Below is a small trained network, with its code and all its weights. Each question gives an input and a class and asks what happens when units are switched off, that is, made to give their printed mean instead of their output.

import numpy as np


def w(rows, s, z=0):
    codes = np.array(rows[::2]) - 128.0
    scale = np.full(codes.shape[1], s)
    scale[-1] = z or s
    return codes * scale


def norm(h):
    return h / np.sqrt((h * h).mean(-1, keepdims=True) + 1e-5)


def f(y):
    return y / 2 * (1 + np.tanh(0.7978845608 * (y + 0.044715 * y**3)))


def log_softmax(a):
    a = a - a.max(-1, keepdims=True)
    return a - np.log(np.exp(a).sum(-1, keepdims=True))


def net(x, mask):
    res = np.array(x, float).reshape(1, 6) / 4 @ E
    u = 0
    for l in range(2):
        y = f(norm(res) @ A[l][:, :-1].T + A[l][:, -1])
        res = res + np.where(mask[u : u + 16], y, B[l][:, -1]) @ B[l][:, :-1]
        u += 16
    return log_softmax(norm(res)[-1] @ U[:, :-1].T + U[:, -1])


A, B = {}, {}
E = w([
[129,140,164,133],'x0',
[136,147,174,133],'x1',
[134,147,179,135],'x2',
[124,120,105,126],'x3',
[52,253,109,135],'x4',
[79,79,139,41],'x5',
],0.0066)
A[0] = w([
[115,101,34,65,101],'L0N0',
[188,66,160,91,126],'L0N1',
[165,147,85,254,112],'L0N2',
[146,109,179,111,61],'L0N3',
[157,139,123,143,126],'L0N4',
[114,104,4,133,249],'L0N5',
[118,204,63,125,150],'L0N6',
[69,80,153,24,127],'L0N7',
[140,164,188,175,204],'L0N8',
[83,170,135,114,38],'L0N9',
[128,95,174,144,90],'L0N10',
[117,130,136,29,93],'L0N11',
[197,113,91,154,91],'L0N12',
[186,44,139,186,153],'L0N13',
[144,122,97,222,59],'L0N14',
[64,178,143,163,37],'L0N15',
],0.0093,0.0019)
B[0] = w([
[113,156,140,133,200],'L0N0',
[112,156,123,162,220],'L0N1',
[168,150,176,2,254],'L0N2',
[109,136,148,125,141],'L0N3',
[123,69,131,127,140],'L0N4',
[119,173,225,126,231],'L0N5',
[113,65,159,170,211],'L0N6',
[192,148,169,101,245],'L0N7',
[94,75,115,56,209],'L0N8',
[124,115,54,143,152],'L0N9',
[128,154,102,122,143],'L0N10',
[187,154,155,110,177],'L0N11',
[87,108,120,115,175],'L0N12',
[121,133,168,165,252],'L0N13',
[151,154,122,69,181],'L0N14',
[95,91,108,139,178],'L0N15',
],0.0086,0.0043)
A[1] = w([
[177,165,104,23,165],'L1N0',
[161,111,37,148,131],'L1N1',
[77,84,162,176,254],'L1N2',
[19,232,69,116,156],'L1N3',
[121,59,149,122,80],'L1N4',
[198,205,88,113,157],'L1N5',
[99,197,115,191,97],'L1N6',
[123,102,31,182,78],'L1N7',
[171,77,147,151,58],'L1N8',
[114,107,215,170,207],'L1N9',
[102,108,156,94,203],'L1N10',
[90,145,153,202,227],'L1N11',
[105,54,69,61,233],'L1N12',
[213,1,168,221,130],'L1N13',
[206,115,119,227,103],'L1N14',
[80,240,77,124,175],'L1N15',
],0.0082,0.0021)
B[1] = w([
[111,94,250,78,253],'L1N0',
[140,101,214,43,96],'L1N1',
[153,253,53,188,180],'L1N2',
[149,30,81,174,210],'L1N3',
[146,148,107,135,142],'L1N4',
[116,140,187,14,146],'L1N5',
[175,105,89,70,131],'L1N6',
[118,138,157,92,111],'L1N7',
[79,82,109,91,143],'L1N8',
[76,223,27,121,249],'L1N9',
[132,197,161,200,209],'L1N10',
[93,204,47,179,164],'L1N11',
[26,198,152,219,147],'L1N12',
[72,102,22,121,222],'L1N13',
[144,146,93,159,134],'L1N14',
[227,101,114,104,177],'L1N15',
],0.0056,0.0046)
U = w([
[101,107,201,30,66],'0',
[44,108,2,158,68],'1',
[38,179,139,118,254],'2',
],0.0089,0.002)

Each question gives the input, the list of numbers given to net, and the class t.
The units are the neurons (one row each of A and B). Each row of codes is followed by its name. A weight is (code - 128) times the scale printed after its matrix; where a second scale follows, it is the last column's (A, B and U).
mask holds one flag per neuron, layer by layer. A switched-off neuron (its flag False) gives its mean, the last column of its row in B, instead of its output. The means were averaged over made-up inputs and are rounded, as every weight is.
A unit's drop is (log p(t) with every unit on - log p(t) with that unit switched off) / (log p(t) with every unit on - log p(t) with every unit switched off).
The circuit of an input: a set's keep is (log p(t) with only the set's units on - log p(t) with every unit switched off) / (log p(t) with every unit on - log p(t) with every unit switched off). Starting from the 12 units with the biggest drops (on a tie, the unit counted first), units are removed one at a time, each time the one whose removal leaves the highest keep (on an exact tie, the one counted first), for as long as the keep stays at least 0.8.
circuit, biggest first: the units of the circuit, biggest drop first
k most important neurons: the k neurons with the biggest drops, biggest first
top k neurons in layer l: the k neurons of layer l with the biggest drops, biggest first
drop when u is switched off: that unit's drop, to one decimal
input [-6,0,-8,7,-5,-7], class 0: circuit, biggest first : (L0N2)
input [2,-7,4,7,5,3], class 1: circuit, biggest first : (L0N2; L1N3)
input [5,5,0,2,-4,4], class 2: circuit, biggest first : (L0N1; L0N2; L1N9)
input [-6,-4,-3,-7,7,6], class 1: circuit, biggest first : (L0N2; L1N3)
input [-3,-1,3,3,-1,1], class 2: 2 most important neurons : (L0N2; L0N14)
input [-2,-7,3,0,7,-5], class 1: top 2 neurons in layer 0 : (L0N6; L0N7)
input [-3,-3,4,-1,5,5], class 0: top 2 neurons in layer 0 : (L0N7; L0N11)
input [-5,-6,2,-4,8,7], class 1: 3 most important neurons : (L0N2; L1N3; L0N6)
input [-7,1,-4,0,-6,-5], class 2: 2 most important neurons : (L0N5; L0N13)
input [8,-8,-7,2,-5,3], class 2: 2 most important neurons : (L0N5; L0N0)
input [-6,2,-5,5,-6,2], class 1: 2 most important neurons : (L0N2; L1N13)
input [6,-5,-1,-7,-7,-5], class 1: drop when L1N13 is switched off : 0.1
input [-1,-8,3,3,2,-8], class 0: drop when L0N2 is switched off : 0.5
input [1,5,7,-4,3,-7], class 0: drop when L0N8 is switched off : 0.2
input [-3,6,-6,6,6,-7], class 0: drop when L0N2 is switched off : 1.3
input [2,-5,2,3,6,0], class 1: top neuron in layer 1 : (L1N3)
